Known rows, with every way that one mark hangs from another
(kila (vituz (lizil tudof)) (zisonul kati)): [ 1.38 -1.35 -2.98 -0.12  2.56 -0.47  1.05  0.36 -0.64 -1.39 -1.19 -0.53
  0.19 -2.82  1.99  0.98 -0.16 -2.38 -0.68 -0.49  1.15 -0.39  0.96  0.56]
(lizil (tudof (kila foten vituz) zisonul)): [ 1.58  0.49 -2.60 -1.10  0.22 -0.44  0.52 -1.04 -1.58  0.08  1.88 -2.87
  0.58  2.94  0.73  0.51  0.55 -0.36 -1.51 -0.83  0.20 -0.19 -1.88  0.38]
(vituz dakov (lizil (tudof zisonul))): [ 0.72  0.30 -2.32 -0.56  0.03  0.10  0.38 -0.79  0.55  0.47  0.65 -1.76
  0.35 -3.59  0.37  0.10  2.52 -0.27 -0.81 -1.18 -0.62 -0.07  0.39 -1.11]
(kila (zisonul (kati foten) vituz)): [ 0.47 -1.32 -1.07  0.40  1.86 -0.78 -0.56 -1.08  0.96 -1.96  0.37  0.93
 -0.86 -0.56  0.58  0.06 -0.62 -1.62  0.65  2.02  0.65 -0.16 -0.56  0.81]
(kila foten (vituz dakov lizil)): [ 0.53  0.41 -0.63  0.33 -0.22  0.33  1.49 -0.89  0.48 -0.40  1.29 -1.29
 -0.51 -2.43  0.63 -0.04 -0.23 -1.23  0.36 -1.14  1.23 -0.26  0.68 -0.33]
(tudof (kila zisonul)): [ 0.66 -1.81 -0.92  0.08  0.82 -0.46  0.23  0.02 -0.63 -0.06 -0.08 -0.18
  0.67 -0.17  0.37 -0.33 -0.53 -0.32  0.45  1.57  0.92 -0.01 -2.78  0.38]
(vituz dakov (lizil (tudof (zisonul kati)))): [ 0.98 -0.26 -2.80 -0.37  0.26 -0.31  0.54 -0.87  1.30  0.05  0.47 -1.61
 -0.15 -3.75  0.48  0.21  2.08 -0.88 -1.09 -1.84 -0.42 -0.16  0.20 -0.68]
(lizil (tudof (kila vituz))): [ 1.04  0.49 -2.07 -0.57 -0.35 -0.27  0.56  0.95 -1.94  0.77  0.73 -1.39
  0.33  2.48  0.43  1.09 -0.91 -0.47 -1.60  0.18 -0.20  0.13 -1.02  0.43]
(foten (tudof zisonul)): [ 0.37 -1.06 -2.32 -0.43  0.75  0.10  0.58 -0.83 -0.68 -1.38  1.12 -1.32
 -0.60  0.89  1.73 -0.24  0.18 -0.14 -1.12 -0.84 -0.12 -0.49 -0.16  0.07]
(tudof (kila vituz) lizil): [ 1.24  0.26 -1.70 -0.14 -0.42 -0.62  0.94  0.51 -2.51  0.08  0.57 -0.89
 -0.74  4.03  0.55  0.14 -2.19  0.01 -1.70  1.14  0.75 -0.04 -1.77  1.44]
(dakov (vituz (lizil tudof))): [ 0.67  1.11 -1.94 -0.49  0.64  0.07  0.25  0.96 -0.32  1.26 -1.56 -2.11
 -0.03 -1.00  0.11  1.28  0.77 -0.52 -0.90 -0.99 -0.13 -0.23  2.75 -0.15]
(kila foten): [ 0.23  0.31  0.78  0.11 -0.04 -0.35 -0.02 -1.12  0.48 -0.04  1.31 -1.27
 -0.06  1.77 -0.36 -0.16  0.55 -0.08  0.68 -0.70  0.66 -0.26 -0.14  0.00]
(tudof (kila foten)): [ 0.56 -0.02  0.00  0.22 -0.50 -0.63  0.22 -0.71 -0.06  0.76  1.29 -1.90
 -0.08  2.28 -0.74 -0.15 -0.64  0.38  0.48  0.12  1.08 -0.17 -2.65  0.40]
(tudof (zisonul vituz)): [ 0.54  0.46 -0.45 -0.41  0.81 -0.33 -0.49 -2.01 -0.27 -0.88  1.30 -0.09
  0.20 -3.08  0.35  0.09  0.44  0.03 -0.22  1.01  0.13 -0.04 -1.32  0.17]
(vituz (lizil (tudof kila zisonul))): [ 1.01  0.65 -2.78 -0.59  0.97 -0.39  0.13 -0.27 -0.79  0.89 -0.56 -2.90
  0.35 -1.90 -0.03  0.52  1.18  0.60 -1.03 -0.10  0.53 -0.26 -1.51 -0.29]
(kati (foten tudof)): [-0.49 -0.24 -2.10  0.12  0.31  0.32  0.21  0.36 -0.02 -1.13  0.46 -1.13
 -1.91  4.88  0.81 -0.15 -0.74 -0.10 -0.70  0.35 -0.35 -0.31  1.35  0.14]
(vituz lizil): [-0.04  0.52 -0.59  0.34  0.83  0.03  0.25  0.10  0.24  0.21 -1.36 -0.95
 -0.24 -3.47 -0.14  0.19  0.12  0.23  0.37  0.12  1.04 -0.28  0.39 -0.28]
(zisonul kati (kila (foten tudof) vituz)): [ 0.67 -2.17 -0.28  0.89  0.61 -0.50  0.79 -1.44  0.52 -1.40  2.54 -1.38
 -1.06 -0.25  1.36  0.66 -3.11 -1.95 -1.38 -1.54  1.43 -0.74  1.53  1.48]
(kila (vituz (lizil tudof)) zisonul): [ 1.00 -0.55 -2.20 -0.42  2.34  0.02  0.81  0.47 -1.53 -0.95 -0.98 -0.71
  0.80 -2.71  1.85  0.85  0.37 -1.67 -0.40  0.43  0.95 -0.27  1.13  0.01]
(kati foten): [-0.46  0.54 -1.02 -0.06  0.22  0.37 -0.39  0.20  0.59 -0.53 -0.39 -0.36
 -1.10  3.38 -0.25 -0.34  0.01  0.05 -0.05  0.72 -0.37  0.04  0.87  0.04]
(lizil (tudof zisonul)): [ 0.81  0.46 -1.83 -1.16  0.58 -0.24 -0.37 -0.72 -0.67  0.03  0.70 -1.50
  0.79  1.01  0.54  0.37  2.19  0.01 -1.32 -0.92 -1.00 -0.07  0.05 -0.32]
(tudof lizil (zisonul (kati foten) vituz)): [ 1.14  0.50 -2.24 -0.31  1.06 -1.20 -0.63 -2.06  0.06 -1.73  1.16 -0.65
 -1.95  3.00  0.32 -0.20 -0.13 -0.30 -1.48  1.06 -0.03 -0.30 -0.82  1.39]
(kati (foten (tudof kila lizil zisonul))): [ 0.63 -0.33 -3.82 -0.41  0.37 -0.37  0.32 -0.43 -1.26 -1.10  1.05 -2.51
 -2.19  7.55  0.96 -0.71 -0.61  0.68 -1.89  0.94 -0.13 -0.48 -1.25  0.97]
(dakov vituz): [ 0.36  0.15 -0.89 -0.34 -0.03  0.25  0.26  0.61  0.05  0.50 -0.81 -0.40
 -0.25  0.56  0.30  0.44 -0.30 -0.60 -0.50 -0.72 -0.31  0.01  1.69  0.38]

Rows
[ 0.69 -1.78 -3.03 -0.15  0.95 -0.34  0.78 -0.99  0.20 -1.80  0.84 -1.25
 -1.24  0.88  1.91 -0.11 -0.31 -0.70 -1.38 -1.66  0.05 -0.58 -0.38  0.61]
(foten (tudof (zisonul kati)))
[ 0.50 -0.36 -1.64  0.50 -0.15  0.33  2.07 -0.65 -0.11 -1.05  2.18 -2.08
 -1.30 -0.90  1.58  0.11 -0.91 -1.46 -0.21 -1.56  1.19 -0.61  1.11 -0.18]
(kila (foten tudof) (vituz dakov lizil))
[-0.19 -0.44 -2.60  0.25 -0.09  0.11  0.39  0.59 -0.42 -0.47  0.62 -1.73
 -1.98  5.50  0.43 -0.19 -1.60  0.26 -0.79  1.01  0.03 -0.29 -0.73  0.43]
(kati (foten (tudof kila)))
[ 1.32 -1.59 -2.21 -0.27  0.77 -1.16  0.03  0.27 -0.58  0.30  0.34 -1.07
  0.58  1.68  0.37  0.61  0.11 -0.97 -0.78  0.17  0.11 -0.06 -1.98  0.54]
(lizil (tudof (kila (zisonul kati))))
[ 0.90 -0.84 -1.25 -0.84 -0.09  0.25 -0.02 -1.33 -0.28 -0.03  2.29 -0.84
  1.05 -2.51  1.02  0.50  0.58 -1.07 -2.27 -0.86 -1.01  0.11  1.20 -0.09]
(lizil (tudof (zisonul (kila (vituz dakov)))))
[ 1.09 -1.00 -2.67  0.15 -1.23 -0.36  1.84  0.46 -2.23 -0.34  2.48 -1.28
 -1.64  4.69  1.68  0.03 -2.43 -0.60 -2.17  0.22  0.17 -0.27 -1.17  1.06]
(foten (tudof (kila (vituz dakov)) lizil))
[ 0.88 -0.64 -2.46 -0.52  0.64 -0.45  0.54 -1.01 -1.70 -1.36  1.45 -1.73
 -1.16  4.07  1.80 -0.36  0.31  0.23 -1.88 -0.51 -0.11 -0.62 -0.02  0.74]
(foten (tudof lizil zisonul))
[ 1.04 -1.00 -1.47 -0.49  0.62 -0.74 -0.12  0.47 -1.32  0.71  0.52 -1.19
  1.14  1.65  0.33  0.49  0.63 -0.40 -0.47  0.88 -0.02  0.01 -1.79  0.13]
(lizil (tudof (kila zisonul)))
[ 1.12 -1.32 -2.95  0.24  0.56 -1.02  0.56 -1.37 -0.51 -1.11  2.10 -1.49
 -1.34 -0.44  1.14  0.35 -1.93 -0.49 -1.24  0.39  0.71 -0.49 -3.09  1.13]
(foten (tudof kila (zisonul kati vituz)))
[ 0.47 -1.05  0.15  0.52  1.16 -0.39  0.11 -1.30  0.50 -0.66  0.87  0.74
  0.41 -6.76  0.47  0.03  0.41 -1.20  1.35  2.02  0.99 -0.07 -0.76 -0.46]
(kila (zisonul (vituz dakov lizil)))
[-0.14 -0.43 -3.05 -0.41  0.92  0.42  0.15 -0.64  0.00 -1.78  0.58 -1.54
 -1.68  4.08  1.37 -0.56  0.20 -0.03 -1.07 -0.04 -0.49 -0.40  0.63  0.09]
(kati (foten (tudof zisonul)))
[ 0.45 -0.50 -1.51 -0.15  0.83 -0.28  0.16 -1.58 -0.87 -1.39  2.15 -0.98
 -0.70 -0.94  1.45  0.28 -0.44 -0.23 -0.81  0.48  0.15 -0.46 -0.76  0.27]
(foten (tudof (zisonul vituz)))
[ 1.14  0.37 -0.54 -0.49 -0.36 -0.75 -0.16 -2.37 -0.57 -0.63  2.75 -0.15
 -0.43 -0.48  0.41 -0.36  0.76 -0.05 -1.08  1.03 -0.49 -0.02 -1.26  0.38]
(tudof lizil (zisonul (vituz dakov)))
[-0.26 -1.21 -1.97 -0.07  0.99  0.42 -0.36 -1.17  0.46 -1.47  1.13 -1.55
 -1.26  1.88  1.01 -0.41 -0.65 -0.05 -1.46  0.44 -0.26 -0.47  1.43  0.36]
(kati (foten (tudof (zisonul kila))))
[ 1.10  1.16 -1.97 -0.30  0.24 -0.49  0.40  0.39 -0.35  1.85 -0.47 -3.59
 -0.14  0.85 -0.49  1.10  0.38 -0.24 -0.48 -0.97  0.65 -0.38  0.70  0.12]
(dakov (vituz (lizil (tudof (kila foten)))))
[ 0.40 -0.66 -2.84  0.37  0.42 -0.72  0.39  0.11  0.19 -1.60  0.48 -1.21
 -2.86  6.92  0.90 -0.12 -1.27 -0.64 -1.56 -0.48 -0.15 -0.52  1.00  1.26]
(zisonul (kati (foten (tudof lizil))))
[ 1.32  0.41 -1.88 -0.95  0.08 -0.81 -0.16 -1.31 -0.78  0.76  1.89 -3.18
  0.69  3.02 -0.08  0.23  1.50  0.35 -0.95 -0.75 -0.04 -0.21 -2.33 -0.01]
(lizil (tudof (kila foten) zisonul))
[ 0.08 -0.70  2.32  1.06  0.26 -0.80 -0.70 -2.59  0.12 -0.26  4.01 -1.43
 -0.32 -2.29 -0.20  0.83 -2.13 -0.52 -0.08  1.18  1.18 -0.63  0.58  0.68]
(zisonul (kila (foten tudof)) vituz)
[ 1.05 -0.20 -0.66 -0.84  0.79 -0.20 -0.31 -1.90 -0.62 -0.23  2.30 -2.17
  1.11 -0.40  0.77  0.68  0.57 -0.77 -1.80 -1.01 -0.02 -0.27  1.17  0.32]
(lizil (tudof (zisonul (kila foten vituz))))
[ 0.13 -0.10 -0.89  0.65 -0.63 -0.50 -0.20 -1.13  2.14 -0.88  1.88  0.78
 -1.93 -0.46 -0.46  0.09 -1.05 -1.34 -0.01  0.91 -0.43  0.16 -0.35  0.32]
(zisonul (kati foten) (vituz dakov))
[ 0.54 -2.14 -0.46  0.18  1.46 -0.51  0.57 -1.27 -0.35 -1.51  1.96 -1.46
 -0.03  2.58  1.64 -0.30  0.44 -1.09  0.73 -0.30  1.15 -0.73 -0.11  0.18]
(kila (foten tudof) zisonul)
[ 0.87  0.85 -1.16 -0.14 -0.32  0.08  1.24 -0.59 -0.07  0.18  1.74 -2.11
 -0.09 -0.88  0.58  0.69  0.72 -1.34 -0.41 -1.59  0.51 -0.23  1.22 -0.56]
(kila foten (vituz dakov (lizil tudof)))
[ 0.70  1.49 -0.65  0.33  0.38 -0.91 -0.34 -0.27 -1.04  1.26  0.60 -1.80
  0.04 -3.28 -0.88  1.48 -0.53  0.20 -0.19  1.87  0.77 -0.14 -1.46  0.01]
(zisonul (vituz (lizil (tudof kila))))
[ 1.09  0.03 -3.28 -0.49  1.10  0.18  1.13 -0.45 -1.16 -0.52 -0.79 -1.70
 -0.09 -3.18  1.03 -0.05 -1.03 -0.04 -1.04  0.37  1.41 -0.21 -2.41  0.51]
(tudof (kila (vituz lizil)) zisonul)
[ 0.76 -1.16 -0.58  0.60  0.57 -0.61  0.32 -0.85 -0.09  0.16  0.94 -0.09
  0.36 -5.26 -0.03  0.00 -0.73 -0.64  0.99  2.66  1.38 -0.01 -3.18 -0.04]
(tudof (kila (zisonul (vituz dakov lizil))))
[ 0.65 -0.94 -3.40  0.47  0.03 -0.94  0.56  0.34 -0.21 -1.00  0.58 -1.74
 -2.89  7.35  0.60 -0.14 -2.04 -0.30 -1.70  0.11  0.23 -0.47 -0.79  1.52]
(zisonul (kati (foten (tudof kila lizil))))
[ 0.98  0.29 -2.94 -0.47  1.51 -0.57  0.10 -0.60  0.36 -0.13 -0.88 -2.22
 -0.14 -2.57  0.50  0.64  1.57 -0.39 -1.10 -1.42  0.30 -0.41  0.40 -0.19]
(vituz (lizil (tudof (zisonul kati))))
[ 0.33  0.52 -1.24 -0.03 -0.52  0.03  0.44  0.12  0.50  1.12  0.47 -1.35
  0.12 -2.84 -0.18  0.49  1.67 -0.41 -0.43 -0.85 -0.47 -0.01  0.95 -1.11]
(vituz dakov (lizil tudof))
[ 0.90  0.18 -1.14 -0.30  0.33 -0.64 -0.28 -1.67 -0.73 -0.08  1.44 -0.84
  0.22 -2.29 -0.17  0.08 -0.71  0.45 -0.33  1.86  0.58 -0.01 -3.78  0.54]
(tudof kila (zisonul vituz))
[ 0.51 -0.87  2.35  1.19  0.40 -1.34 -1.01 -2.82  1.73 -0.29  2.99 -0.54
 -0.30 -3.94 -1.02  0.84 -2.15 -1.10  0.08  0.53  1.41 -0.42  0.16  1.17]
(zisonul kati (kila foten) vituz)
[ 0.88  0.09 -0.78  0.04 -0.34 -0.30  0.95 -0.38 -0.98  0.03  1.36 -1.56
 -0.18  2.27  0.20  0.14 -1.74 -0.38 -0.17  0.08  1.34 -0.14 -2.14  0.76]
(tudof (kila foten vituz))
[ 0.67 -0.73  1.46  0.27  1.44 -0.96 -0.47 -2.32  0.01 -1.08  2.25 -0.21
  0.69 -1.33  0.17  0.08  0.43 -1.05  1.72  1.57  1.42 -0.32 -1.14  0.25]
(kila foten (zisonul vituz))
[ 1.46  0.25 -3.15 -1.18  0.29 -0.19  0.51 -0.08 -1.92  0.18  0.87 -1.87
  0.63  1.48  0.96  0.63  0.11 -0.33 -2.06 -0.30 -0.33  0.06 -1.78  0.34]
(lizil (tudof (kila vituz) zisonul))
[ 1.07 -2.85 -1.96  0.07  0.71 -0.06  1.48 -0.35  0.58 -2.01  0.76  1.65
 -0.05 -2.09  2.20 -0.25 -0.81 -2.92 -0.31 -0.57  0.40  0.08 -0.24  0.55]
(kila (vituz dakov) (zisonul kati))
[ 0.27 -0.26  1.04  0.67  1.00  0.10  0.30 -1.50  0.26 -0.13  0.90 -1.59
  0.18 -4.45  0.14  0.47 -1.70 -0.77 -0.27 -0.10  2.05 -0.50  1.77  0.51]
(zisonul (kila foten (vituz lizil)))
[ 0.76 -0.80 -0.63  0.52  1.48 -0.81  0.03 -0.62 -0.79  0.01 -0.06 -0.48
  0.43 -4.46 -0.11  0.31 -1.11 -0.28  0.99  2.98  1.90 -0.20 -3.10  0.34]
(tudof (kila (zisonul (vituz lizil))))
[ 1.39 -1.02 -2.06 -0.18  0.43 -1.05  0.36 -1.98  0.82 -0.52  1.29 -2.25
 -0.42  1.30  0.07 -0.54 -0.12 -0.19 -0.44 -1.21  1.14 -0.38 -3.65  0.91]
(tudof (kila foten) (zisonul kati))
[ 0.94  0.93 -2.49 -0.38  0.28 -0.19  0.39  1.21 -0.66  1.80 -1.48 -2.63
 -0.13 -0.40 -0.27  1.21  0.00 -0.20 -1.03 -0.37  0.22 -0.18  0.93  0.12]
(dakov (vituz (lizil (tudof kila))))
[ 0.84 -2.01 -3.14  0.33  1.64 -0.04  1.68  0.57 -1.90 -1.19 -0.07 -1.43
 -0.55 -0.99  2.22  0.29 -2.13 -1.08 -0.50  0.99  1.78 -0.58 -1.35  0.65]
(foten (tudof (kila (vituz lizil) zisonul)))
[ 0.79  1.17 -1.24  0.04  0.31 -0.76  0.14 -0.13 -0.52  1.49  0.23 -3.44
  0.11  0.15 -0.82  0.80  0.64  0.41 -0.09 -0.25  1.10 -0.38 -1.05 -0.22]
(vituz (lizil (tudof (kila foten))))
